grid =
[[  0.8  -5.6  16.0   3.3   5.5  -1.0  -0.6  11.6  -4.2  13.2   2.4   7.9
    2.8  10.3  11.9]
 [  3.6   2.3   8.2  -4.1   5.6  -5.3  -1.5  -3.3  -4.3  10.2  -4.2   8.7
    5.1  10.5  13.3]
 [ -0.4  -1.5  10.5   3.5  -3.9  -7.6   0.3  -1.0  -0.2   4.7  -8.3  -6.9
    2.2 -11.5   2.9]
 [  2.7  11.2  22.7   5.2   6.9   8.7   2.7  -1.7   5.6   7.6   2.3 -11.2
    3.6   9.8  -7.8]
 [ -1.9   8.2 -11.6   1.2   0.7 -21.6  -0.3  -1.3  -9.1  -2.9  -4.4  -4.2
    8.1 -11.0  -5.0]
 [  3.5   1.7   9.2   1.8   2.8  -7.2   3.9   9.7   5.4   2.6  -2.6  -8.5
    3.5 -23.2   5.4]
 [  2.4  -3.2  13.4   4.1   1.2   2.2   1.0   1.9  -4.5  10.3  -8.3  17.9
   -3.9   2.0   0.3]
 [ -1.9  -2.5 -12.9   0.2 -13.0   5.9   0.9   0.8   4.2 -31.4   5.5   9.2
    3.4  -7.4   2.8]
 [  3.9   5.2   5.5   1.0   6.7  -9.8   6.6   3.0   3.7   8.6  -5.9 -18.6
    4.3   1.4  -0.6]
 [ -0.1   8.6   9.1  -4.3  -1.1  -2.3   2.6   0.5  -4.9   5.0  -4.1 -16.8
   -1.7  15.5  -0.9]
 [ -0.7  -6.7   2.1   1.4  -2.7  -4.9   1.9   1.0   9.6  -1.9   7.1  13.6
    4.2 -20.5   4.5]
 [  3.5   3.0  -6.0  -6.7  -0.6  12.0   1.4  -2.6   1.3   2.3  -8.5   3.9
    7.4   1.7  -6.1]
 [  2.5  -2.4  -2.3   0.7   8.8  -0.9   3.5   9.4   1.7  -9.1  15.7  10.2
   -4.4 -11.4  17.0]]
grid[0,0]	0.8
grid[-6,1]	-2.5
grid[:, 10]	[2.4, -4.2, -8.3, 2.3, -4.4, -2.6, -8.3, 5.5, -5.9, -4.1, 7.1, -8.5, 15.7]
grid[0]	[0.8, -5.6, 16.0, 3.3, 5.5, -1.0, -0.6, 11.6, -4.2, 13.2, 2.4, 7.9, 2.8, 10.3, 11.9]
grid[-13,6]	-0.6
grid[7,10]	5.5
grid[7,5]	5.9
grid[-2,-3]	7.4
grid[4]	[-1.9, 8.2, -11.6, 1.2, 0.7, -21.6, -0.3, -1.3, -9.1, -2.9, -4.4, -4.2, 8.1, -11.0, -5.0]
grid[:, -1]	[11.9, 13.3, 2.9, -7.8, -5.0, 5.4, 0.3, 2.8, -0.6, -0.9, 4.5, -6.1, 17.0]
grid[:, -2]	[10.3, 10.5, -11.5, 9.8, -11.0, -23.2, 2.0, -7.4, 1.4, 15.5, -20.5, 1.7, -11.4]
grid[-13,-14]	-5.6
grid[-5,3]	1.0
grid[-9,3]	1.2
grid[-11,-5]	-8.3
grid[3,-4]	-11.2
grid[-12,6]	-1.5
grid[:, -6]	[13.2, 10.2, 4.7, 7.6, -2.9, 2.6, 10.3, -31.4, 8.6, 5.0, -1.9, 2.3, -9.1]
grid[-5,-3]	4.3
grid[-4,-6]	5.0
grid[0,12]	2.8
grid[8,-7]	3.7
grid[-9,13]	-11.0
grid[-6,-15]	-1.9
grid[:, 11]	[7.9, 8.7, -6.9, -11.2, -4.2, -8.5, 17.9, 9.2, -18.6, -16.8, 13.6, 3.9, 10.2]
grid[5,-10]	-7.2
grid[-11,-8]	-1.0
grid[-3]	[-0.7, -6.7, 2.1, 1.4, -2.7, -4.9, 1.9, 1.0, 9.6, -1.9, 7.1, 13.6, 4.2, -20.5, 4.5]
grid[11,3]	-6.7
grid[5,10]	-2.6
grid[5,-14]	1.7
grid[-5,0]	3.9
grid[10,-10]	-4.9
grid[12,-8]	9.4

B = (-80.199, 54.678, -60.371, 228.096, 188.238, -45.984, 142.388, -117.798, 48.916, 96.952, 94.679, 7.476, -118.360, -173.290, 40.156, -121.211)
B[0]	-80.199
B[11]	7.476
B[12]	-118.360
B[4]	188.238
B[7]	-117.798
B[13]	-173.290
B[8]	48.916
B[6]	142.388
B[14]	40.156

a =
array([[ 1.50,  1.10,  1.05, -0.73, -0.02,  0.94],
       [ 0.94,  1.10,  0.99,  1.33,  0.55,  0.94],
       [ 1.17,  1.10,  1.01,  0.48,  0.55,  0.94],
       [ 1.14,  0.80,  1.01,  0.64,  1.23,  0.94],
       [ 1.17,  1.10,  1.01,  0.48,  0.48,  0.94],
       [ 2.00,  1.39,  1.01, -0.99, -1.46,  0.94],
       [ 1.17,  1.10,  1.01,  0.49,  0.48,  0.94],
       [ 1.02,  0.95,  1.01,  0.94,  1.07,  0.94],
       [ 1.74,  1.84,  1.01, -1.00, -1.52,  0.94],
       [ 1.17,  1.10,  1.01,  0.42,  0.35,  0.94]])
a[0, 0] => 1.50
a[0, 1] => 1.10
a[:, 1] => [1.10, 1.10, 1.10, 0.80, 1.10, 1.39, 1.10, 0.95, 1.84, 1.10]
a[2, 1] => 1.10
a[8, 1] => 1.84
a[0, 3] => -0.73
a[4, 1] => 1.10
a[0, 4] => -0.02
a[3, 2] => 1.01
a[3, 3] => 0.64
a[5] => [2.00, 1.39, 1.01, -0.99, -1.46, 0.94]
a[5, 0] => 2.00
a[2, 3] => 0.48
a[1, 2] => 0.99
a[8, 2] => 1.01
a[7, 4] => 1.07
a[:, 3] => [-0.73, 1.33, 0.48, 0.64, 0.48, -0.99, 0.49, 0.94, -1.00, 0.42]
a[9, 0] => 1.17
a[3, 1] => 0.80
a[2, 0] => 1.17
a[6, 2] => 1.01
a[1, 1] => 1.10
a[9, 3] => 0.42
a[9] => [1.17, 1.10, 1.01, 0.42, 0.35, 0.94]
a[3, 0] => 1.14
a[6, 4] => 0.48
a[1] => [0.94, 1.10, 0.99, 1.33, 0.55, 0.94]
a[8, 5] => 0.94
a[2, 2] => 1.01
